In the rows, 128 means zero.
Here are made-up objects, facts about them, and rows of numbers that follow some of those facts. Name the object behind each unnamed row.

Facts:
klofak δ 308; grapli δ 308; desum δ 6; bive δ 6; faklal δ 308
plama δ 308; pimuskim δ 308; pligrel δ 308; zatrobro δ 308; poflus δ 308
viklem δ 308; brugra δ 308; tener δ 308; zuplom δ 6; gradri δ 6
nulor δ 308; skotru δ 308; zeklus δ 308; brotesar δ 308; sostum δ 308
nimi δ 6; kobuskek δ 308; davim δ 308; stemi δ 308; flolaflar δ 308
segan δ 308; flatran δ 308; grurar δ 6; pilokim δ 6; flato δ 6
metristom δ 6; voma δ 308; gido δ 308; vekle δ 308; plisal δ 308
mugrur δ 308; misul δ 6; kenu δ 6; pugru δ 308; dega δ 6
bifum δ 6; naran δ 308; trebo δ 308; didro δ 6; pluva δ 308
tefam δ 6; bora δ 6; truno δ 6; vatroskom δ 6; tida δ 6
trubel δ 308; sedu δ 308; triskar δ 6; kleklor δ 6; dretri δ 6
flasti δ 6; gistir δ 308; flogre δ 308; pasum δ 6; sedram δ 6
klovim δ 6; fero δ 308; ragitrum δ 6; skosulun δ 308; laren δ 308
plufla δ 6; fetrom δ 308; braplo δ 308; skista δ 308; plodru δ 308
poplegi δ 6; skidru δ 308; bogrulan δ 308; visos δ 308; skile δ 308
kloketar δ 308; ribruvuk δ 308; sope δ 6; gabraste δ 308; zaputis δ 308
vemus δ 308; skestas δ 6; driras δ 6; panum δ 6; tetumi δ 308
resa δ 308; vebu δ 6; raskim δ 308; bezon δ 6; risir δ 308
safi δ 6; broflim δ 308; klestun δ 6; bibre δ 308; rodam δ 308
grubis δ 308; raklil δ 6; bifa δ 308; misor δ 6; brifli δ 6
mebaflen δ 6; tubro δ 6; puvos δ 308; brudro δ 308; bipli δ 308
zigral δ 308; bribre δ 6; ziplu δ 308; besa δ 6; pliladra δ 6
fodin δ 6; plipator δ 308; gake δ 6; briluklek δ 6; plunimim δ 308
nozir δ 6; rabu δ 308; dresa δ 308; dretram δ 308; flupleri δ 308
vesto δ 308; kugritros δ 308; gobas δ 6; butral δ 6; nalezu δ 6
fubi δ 6; nibrapon δ 308; ferus δ 6; telo δ 308; biskir δ 6
klofak ζ pasum; grapli ζ broflim; desum ζ skile; bive ζ gobas; plama ζ visos
pimuskim ζ gobas; pligrel ζ pliladra; zatrobro ζ telo; zatrobro ζ klofak; poflus ζ zuplom
viklem ζ visos; viklem ζ flupleri; viklem ζ gobas; viklem ζ nalezu; brugra ζ kloketar
tener ζ visos; gradri ζ pluva; nulor ζ flogre; skotru ζ bribre; zeklus ζ kobuskek
brotesar ζ grapli; brotesar ζ gido; nimi ζ ribruvuk; nimi ζ nibrapon; kobuskek ζ visos
davim ζ gido; segan ζ gobas; segan ζ rodam; flatran ζ flogre; flato ζ panum
metristom ζ rabu; voma ζ visos; gido ζ biskir; gido ζ trubel; gido ζ gobas
vekle ζ faklal; mugrur ζ visos; misul ζ poplegi; misul ζ visos; misul ζ raklil
kenu ζ flupleri; kenu ζ segan; kenu ζ plunimim; pugru ζ stemi; pugru ζ viklem
dega ζ gido; bifum ζ pilokim; didro ζ flolaflar; didro ζ gido; pluva ζ tener
tefam ζ trubel; bora ζ visos; bora ζ puvos; vatroskom ζ visos; tida ζ flato
tida ζ gistir; tida ζ dretri; tida ζ voma; trubel ζ gobas; triskar ζ gradri
kleklor ζ gobas; flasti ζ voma; flogre ζ pilokim; flogre ζ gobas; flogre ζ gido
pasum ζ broflim; sedram ζ bribre; sedram ζ flupleri; sedram ζ flatran; sedram ζ segan
klovim ζ braplo; fero ζ nalezu; laren ζ sope; laren ζ dretri; plufla ζ flatran
plufla ζ tener; fetrom ζ nulor; fetrom ζ trubel; braplo ζ puvos; skista ζ tener
plodru ζ tetumi; poplegi ζ davim; poplegi ζ sedu; skidru ζ flolaflar; bogrulan ζ gido
skile ζ besa; kloketar ζ zuplom; kloketar ζ biskir; ribruvuk ζ zuplom; ribruvuk ζ sope
ribruvuk ζ gobas; sope ζ visos; gabraste ζ besa; gabraste ζ naran; gabraste ζ nalezu
zaputis ζ ribruvuk; zaputis ζ faklal; zaputis ζ brotesar; vemus ζ visos; vemus ζ nalezu
skestas ζ trubel; skestas ζ nibrapon; skestas ζ gabraste; driras ζ fodin; panum ζ mugrur
panum ζ mebaflen; panum ζ rabu; tetumi ζ telo; resa ζ visos; vebu ζ gabraste
raskim ζ segan; raskim ζ gobas; bezon ζ grurar; bezon ζ brotesar; risir ζ puvos
safi ζ kobuskek; safi ζ kleklor; safi ζ gobas; broflim ζ trubel; broflim ζ flogre
klestun ζ plisal; bibre ζ ragitrum; grubis ζ grurar; bifa ζ visos; bifa ζ trubel
bifa ζ gobas; misor ζ brotesar; brifli ζ trebo; tubro ζ bribre; puvos ζ visos
puvos ζ trubel; brudro ζ pasum; brudro ζ sostum; bipli ζ pilokim; bipli ζ flogre
zigral ζ truno; zigral ζ kleklor; zigral ζ tefam; ziplu ζ pilokim; besa ζ pilokim
besa ζ tefam; pliladra ζ kleklor; fodin ζ dresa; plipator ζ segan; plipator ζ tefam
gake ζ trubel; briluklek ζ visos; briluklek ζ trubel; plunimim ζ gido; plunimim ζ puvos
plunimim ζ telo; dresa ζ biskir; dretram ζ tener; dretram ζ zeklus; vesto ζ kenu
vesto ζ tener; vesto ζ sostum; vesto ζ resa; kugritros ζ skile; butral ζ nozir
butral ζ viklem; nibrapon ζ biskir; ferus ζ sedram; telo ζ visos; biskir ζ gobas

Known rows:
kobuskek: [ 98 156 105 130 116 113  81 110 113 112 177 125  62  92  96 103 150 106
  85 128 118  70 152  95 117 213 187  89 108 152]
nalezu: [112 144 118 120 150 129 115 126 137 130  91 126 128 163  87 120 134 178
 129 175 125 131 138 113 112  91 106 177 174  96]
zuplom: [115 121 131 122 155 142  96 115 136 152  89 115 149 161 114 126 157 173
 152 157 173 128 152 137 127 113  89 155 175 105]
misor: [ 96 116 152 136 155 116 144 109 143 129 107 116 120 162 116 141 141 133
 147 169 115 170 106 137 136 108 139 140 140 134]
desum: [ 94 111 123 149 158 110 140 117 141 139 102 112 128 157  94 116 128 114
 136 176  96 163 109 139 127 104 104 138 132 112]
pliladra: [ 69  90 146 156 172  99 125 129 146 150 131 129 112 179 127 147 108 114
 140 164 117 150 123 139 148  97 101 129 126 130]
dretri: [114 132 136 121 151 131 120 120 143 143  96 125 134 170 106 137 143 182
 145 159 155 112 148 136 120 107 103 169 177 107]
bogrulan: [167 128 200  65  79 128 153 108 109  82 115 127 113 106 163 139 159 118
 110 119 112 160 110 145  90 102 192 125  74 129]
gido: [188 117 187  34  48 115 124  82  95 104 124 155 208 101 198 100 116 107
 124 130 136 189 155  90 136 110 190 105  62 140]
dega: [125 135 219  69 114 101 162  87 137 122  69 127 120 143 138 139 166 138
 142 180 105 198 126 154 122  97 176 149 103 125]
plunimim: [148 122 198  78 122 120 167 136 107 118 121 159 117 118 139 162 171 107
 130  55 106 147 164 195  68 121 150  64  63 156]
davim: [172 130 220  53  68 131 158 102 103  69 108 127 108 104 168 145 171 117
 109 126 108 170 104 146  83  98 205 129  70 126]
sostum: [154 119 123 114 115 162 118 145 123 103 144 126 127 138 137 139 131 162
 119  96 160  72 125 129  96 111 114 152 147 113]
flatran: [192 162 111 163 104 127 187 139 139 152 109 124 102  44 175 156 125 150
 106  64 160 121  81 150 200 168 131 148 113 136]
rabu: [153 119 118 116 118 160 111 144 114 100 143 127 127 141 133 139 136 161
 114  93 158  77 130 129  93 108 117 147 143 113]
sedu: [161 124 123 112 111 158 113 144 121  98 137 132 131 136 139 132 136 161
 111  98 157  77 131 127  92 107 116 146 144 108]
gradri: [105 127 167 141 134 126 136 131 167 157 123 110 128 151 124 136 117  94
 182 176 104 130 106 154 148 130 101 145 155 115]
skosulun: [154 123 118 114 114 157 114 149 116 100 139 123 128 131 139 137 136 160
 115  96 158  77 130 127  97 111 116 146 138 111]
butral: [100 136 130 136 158 116 136 127 142 145 103 123 123 151 109 129 129 137
 146 165 115 161 127 133 141 113 117 143 152 124]

Name these rows:
No name comes twice in this set of rows, the named rows included.
[104 125 132 142 158 123 134 112 146 153  98 115 137 143 106 121 137 125
 153 161 122 166 119 146 142 124 112 131 148 126] | driras
[148 102 194  79  93 134 162 106 112  62 135 117 101 126 169 151 161 128
 110 130 120 166  79 136  88  96 222 132  85 149] | brotesar
[135 180 120 119 156 148 132 157 145 138  82 141 133 139  91 133 136 196
 156 148 135 147 146 138 128 104 106 168 192 111] | bribre
[124 136 207  80 119 108 152  90 136 126  78 125 123 149 131 140 165 137
 147 176 106 186 126 150 122 100 165 151 118 121] | didro
[ 78 126 150 116 137  94  95 136 124 158 127 170 139 149 164 139  67 128
 140 180 145 185 178  81 198  84 100 131 108 131] | bive
[149 140 173 131  73 165 127 157 160 119 175 103 114  97 160 134 101  61
 175 136 106  68  77 148 134 153 111 130 140 113] | skista
[137  94 127 133 128 151 134 135 114  93 154 114 117 127 145 136 136 114
 117 109 136 131  93 131 104 113 145 117 117 136] | zaputis
[132 138 103 107  88  96 100 113 106 128 174 168 161 113 138  98  75 112
 105 117 120  99 178  60 148 166 172  95 101 152] | bifa
[112 163 123 145 160 128 151 147 145 145  97 132 124 131 101 133 128 140
 157 156 107 184 121 147 150 117 118 139 158 134] | ferus
[ 83  67 118 180 193 106 177  95 160 151 136 105 122 186 144 171 124 174
 159 138 166 156  69 126 182 134 181 147 169 193] | pasum
[ 85 158 129 132 151 103 111  99 141 151 112 122  97 137  86 112 155 131
 131 176 113 129 152 122 140 167 148 123 147 142] | misul
[138 112 124 142 129 146 137 147 121 112 148 125 120 117 141 139 132 115
 121  97 125 122 113 142 109 122 133 107 113 137] | plodru

Now the same objects, written a new way:
Known rows:
ferus: [126 125 127 132 127 139 136 126 111 115 123 103 119 118 126 116 113 121
 129 120 127 128 124 143 125 133 111 121 125 129 128 127 122 131 119 114
 131]
dretram: [138 131 133 126 130 149 128 127 132 136 122 130 121 150 125 136 122 141
 129 129 128 131 122 118 132 131 122 124 143 119 136 134 132 121 121 149
 128]
bezon: [120 135 113 128 127 118 127 114 119 115 139 137 120 137 119 129 133  94
 128 109 122 127 111 149 120 133 146 119 133 147 120 135 131 127 128  84
 134]
dretri: [112 119 122 132 134 116 135 135 109 123 138 141 138 101 125 119 134 110
 129 120 128 112 142 137 120 132 139 133 139 125 117 118 117 138 135 105
 133]
vemus: [135 133 132 126 136 145 126 128 140 134 121 126 120 139 128 140 121 146
 126 133 128 130 123 119 131 128 124 126 138 121 136 134 132 123 121 143
 126]
plama: [134 132 129 125 123 137 124 124 137 127 127 147 124 140 130 141 136 131
 126 132 123 124 127 115 140 136 137 127 144 122 131 131 128 120 129 126
 125]
mugrur: [127 128 128 125 134 130 126 131 136 134 132 158 134 130 129 142 139 134
 126 133 126 116 136 112 132 131 142 134 152 116 127 127 126 124 133 134
 127]
grubis: [132 148 117 122 132 119 115 111 147 137 143 160 125 178 115 152 144 115
 128 115 124 136 100 126 121 125 164 120 147 146 126 145 148 115 130 112
 131]
skestas: [123 129 125 132 136 134 134 127 120 114 123 105 116 114 127 121 114 122
 127 121 126 125 122 145 123 131 114 123 124 131 127 129 122 133 120 105
 130]
bive: [123 128 125 132 134 136 134 125 118 114 123 107 117 115 127 121 114 119
 128 119 127 124 121 145 122 131 114 123 126 131 128 128 122 132 120 107
 130]
nimi: [122 130 123 131 137 134 133 125 121 115 124 108 116 113 126 123 114 118
 127 119 127 124 120 146 120 129 116 124 125 132 126 130 124 133 120 103
 130]
flolaflar: [132 129 137 126 123 104 122 129 143 141 132 130 139 132 128 131 137 144
 126 133 136 139 130 122 124 111 139 135 112 131 128 121 137 127 137 151
 124]
butral: [124 125 125 131 119 127 132 125 112 109 130 120 123 114 129 121 126 108
 129 120 122 124 130 141 133 139 127 124 129 133 122 124 118 129 128  92
 130]
flato: [111 125 119 131 151 138 140 131 116 124 127 136 126  96 125 125 121 115
 126 119 132 110 133 137 112 126 118 131 140 113 123 126 117 139 124 124
 133]
naran: [132 120 137 128 128 113 124 143 137 140 136 132 143 136 130 131 136 150
 131 138 128 129 139 117 136 129 148 136 133 130 125 120 130 126 135 126
 124]
skista: [137 134 133 123 107 137 126 114 126 129 121 144 123 142 128 129 131 126
 125 126 129 138 126 118 134 124 119 125 124 118 138 130 132 120 130 167
 125]
sope: [118 123 122 131 127 121 134 129 111 116 134 131 130 111 127 121 130 110
 129 119 125 120 133 140 126 135 135 128 132 133 119 122 119 134 131  96
 130]
plipator: [137 132 131 125 121 130 122 126 139 126 128 137 125 142 131 138 134 137
 126 134 123 129 127 117 142 136 137 128 139 128 129 131 129 120 130 120
 125]
pasum: [121 125 127 130 115 116 132 120 111 117 127 122 127 109 127 111 127 108
 126 117 132 132 131 145 121 121 119 128 108 131 125 119 124 133 132 130
 130]

Name these rows:
No name comes twice in this set of rows, the named rows included.
[106 118 118 131 145 119 138 135 112 124 137 157 138  87 125 125 136 108
 126 121 129 102 146 133 116 131 139 137 147 114 117 118 113 140 136 112
 133] | mebaflen
[128 134 112 131 130 152 123 124 148 146 123 135 130 144 134 130 124 140
 131 145 127 131 117 104 131 125 104 135 127 132 135 152 132 123 117 144
 133] | bibre
[110 120 109 137 113 115 132 125 114 135 132 129 145 101 132  99 130 107
 131 131 134 133 133 129 118 116 104 139  93 142 122 134 122 138 131 135
 137] | ragitrum
[115 128 115 130 134  99 127 125 115 132 152 139 141 146 113 123 138  99
 132 107 128 131 116 149 108 124 162 124 133 152 114 129 136 131 134  91
 136] | grurar

Now the same objects, written a new way:
Named rows:
driras: [ 87 126  68  95  93 121 107 105 142 137 135 176 124  99 149  70 110 131
 185 163 102 139 102 108 131 100]
kloketar: [144 161 145 136 132 141 146  62 163 116 181 142 159 129 149  89  79 172
 110 117 118 119 122 127 123 110]
flupleri: [147 122 225  78 121 138 124 129  79 138 186 131  95 136  85 172 130 131
  81  77  98 119 133 131 136 128]
plufla: [ 99 116 104  73 105  93  85 175 110 121 120  96 118 144 115 106 151 125
 191 139 111 149  65 115 109 133]
flatran: [133 128 196 125 114 106 109 129  93 124 163 112  96 176 128 158 128 133
  81  90 123 150 128 133 138 148]
zatrobro: [145 125 117 132 161 102 139 137 157  89 131  68 166 135 121 147 119 142
 110 110 193 111 125 108 127 161]
bribre: [112  85 145  75  70 120  96 136  75 150 186 153  66 146 100 135 191 101
 154 124  38 162 124 131 138 115]
tubro: [ 87 109 101 112  95 102  90 158 109 126 164 105 116 176 119  82 174 113
 180 126  58 145  87 125 141 144]
nimi: [116 164  84 134  98 126 118 115 151 153 110 154 133 105 176  61 124 146
 177 163 114 165  95 140 123  95]
ribruvuk: [139 153 174 134 141 142 157 101 130 144 164 138 132 129 141 115  72 174
 118 152 144 121 120 119 123  86]
raklil: [143 130  84  79 125 130 112 151 127 144 104 151 128  73 128 152 174 110
 161 140  93 143 176 149 113 130]
nozir: [122 126 104  69 115 148 106 138  87 155 139 180 106  85 110 124 160  87
 148 121  87 140 112 132 132 102]
ferus: [ 96 139 124 100  71  96  93 170  93 144 139 120 107 164 146  85 175 123
 164 128  91 164  73 147 136 139]
puvos: [164 158 167 118 155 136 138 127 119 133 125 110 129 113 136 180 131 124
  79 100 178 128 161 122 125 129]
sostum: [144 135 181  84 137  88 151 122 115 121 139 107 118 139 128 210 146 113
  67  97 134 139 166 113 133 166]
pasum: [145  73  95  88  92 100  89 133 126 114 122 117  88 106 114 147 198 114
 156 159 134 172 139 103 114 111]
fero: [103 136 140 145 170 155 148 128 129 102 123 128 160 124 119 104  87 120
  88  80 178  92 102 129 139 137]
bezon: [135  96  63 165  95  79  99 116 179 114 115 116 122 126 146  95 146 160
 184 187 105 165 142 119 103 119]
plisal: [ 84  84 151 119 117 121 151  92 125 113 157 161 131 134 113 168  59  77
 104 121  91  96 159  88 133 146]

Rows to name:
No name comes twice in this set of rows, the named rows included.
[106 158  65 157 103 140 114 133 125 140  62 143 112 110 172  61 138 120
 159 143 171 151  74 152 126 111] | skestas
[149 157 148 148 117 109 142  94 149 111 129 105 116 144 155 134  98 171
  93 124 186 142 120 121 113 117] | bogrulan
[155 172  95 100 134 151 135 153 122 174 117 148 126 101 153 118 180 116
 157 176  92 165 149 125 124 101] | sope
[195 129 160 147 136 185 140  82 108 136 152 129 112 106 100 149 169 131
  48  80 149 136 165 113 125 113] | trubel
[135 108 133 137 126  74 121 146 150  91 111  69 151 154 121 169  98 156
 122 124 180 121 126 129 112 176] | brudro
[167 146 145 138 149 143 130  92 148  99 145 105 150 126 122 136 115 162
  94 119 154 132 145 114 130 115] | davim
[134 106  56 148  90 109 110  86 169 102 135 103 125 123 147  89 173 143
 173 187 125 160 138 102 110 124] | misor
[104  70 141 172 117 157 150  86  87 123 114 159  93 130 102 156  97  87
  67  99 167 105 114 116 139 127] | skile
[107 138  68 115 127 140  95 173 129 146  89 131 140 114 123  89 134 123
 194 120  98 129  87 170 121 136] | butral
[ 71 101 126 154 130 114 158 105 152  86 159 124 173 161 130 120  67  82
 111 114 116  92 130 102 154 163] | bibre
[174 120 169 109 165 117 134 139 141 118 130 109 137 112 109 198 128 140
  92 109 153 110 176 135 116 149] | telo

Now the same objects, written a new way:
Some rows with their names:
tubro: [110  98  82 136 171 188  96 108 113 146 157  74 129 101  93 142 160 120
 120 176 109 170  86 125 144 123]
fodin: [115 104 100 129 162 179 126 111 118 112 141  93 133 102  94 115 104 121
  87 173 110 146  97 160 117 123]
metristom: [112 105  85 139 190 165 150 115 116 170 145  79 125  98  92 135 102 129
  96 174 110 164  89 133 110 119]
faklal: [167 146 110 170 150 165  94  87 124 184 135 101 135 101 102 117  98  90
  86 179 110  98  97 152 112 120]
bribre: [130  99  89 178 153 170  97  91 113 140 180  96 128 102  96 157 173 140
  89 176 110 154 105 112 112 119]
zigral: [115 104  81 131 197 196 104 103 114 122 144 100 129 109 153 116 100  77
 106 184 115  96  90 142 136 143]
truno: [112 100  97 134 174 172 131 114 116 108 142  93 131 101  94 118 111 104
  82 173 112 138 118 119 113 125]
flato: [117 104  89 150 191 165 169 102 110 168 141  83 129  97  92 143 106 135
  92 174 110 168  96 130 112 122]
bifum: [114 102 100 131 194 177  95 127 115 106 139  76 141 102  91 118 117  79
  82 177 110 151  93 110 119 120]
kugritros: [118  97  84 149 192 169 100 114 112 132 149  99 124 110 140 118  98  76
  81 179 110  97  93 112 141 138]
vekle: [121 129  99 139 152 165 100  92 117 188 140  83 144 102 150 117 100  80
  85 179 114 100  87 164 143 124]
skestas: [115 103  93 131 209 174 107 140 114 107 142  86 162 100  93 115 103  75
  98 175 111 155  93 143 165 121]
dresa: [163 103  84 130 161 177 112  88 116 135 136 134 129 101 118 119 100  79
  91 178 110  98  93 171 119 123]
nibrapon: [173 108  85 128 160 169 113  89 117 133 145 145 128 101 106 119 103  75
  84 176 116  97 103 165 119 120]
tefam: [113 107  99 136 183 165 126 114 113 111 142 100 141 100  92 120 106  77
  84 174 111 140 137 113 112 123]
gido: [173 106  86 135 153 172  98  87 129 112 166 135 133 119  96 117 102  80
  84 179 118  94 133 145 114 132]
plipator: [116 100  81 129 192 190  99  93 114 127 141 110 127 106 152 119 101  76
 112 185 119  96  90 136 141 143]
naran: [148 114  84 211 188 167 106 110 113 142 147 134 128 103  92 119  99  77
  86 174 132  97 106 121 161 130]
vebu: [116 101  99 161 207 163 111 153 112 110 144  88 149  98  96 122 115  80
  89 176 113 130  89 123 181 122]

Name these rows:
No name comes twice in this set of rows, the named rows included.
[111 113  94 129 200 173  97  91 117 133 146  86 136 113 189 125 115  81
 149 216 111 104  85 133 140 174] | vesto
[176 100 114 139 152 167 147  90 127 109 174 146 131  97  91 126 110 117
  83 176 127 145 162 126 115 123] | gobas
[198 134 134 198 169 169 155  94 152 118 142 146 130 145  94 149 116 131
  82 198 134  96 148 122 113 123] | visos
[115 100 120 209 186 166 140 118 126 106 144 119 137 100  96 142 144 107
  83 175 141 121 127 127 138 122] | nalezu
[113 103  88 138 205 162 160 105 113 157 142  81 131 100  89 145 108 129
 103 174 108 171  91 137 113 122] | panum
[112 112  90 151 218 165 110  97 127 137 146 105 145 113 156 123 102  77
 125 195 134  94  88 155 180 162] | vemus
[116 101  95 129 212 167 149 107 115 152 140  82 144  98  94 127 109 117
 126 176 107 184  86 146 117 123] | tida

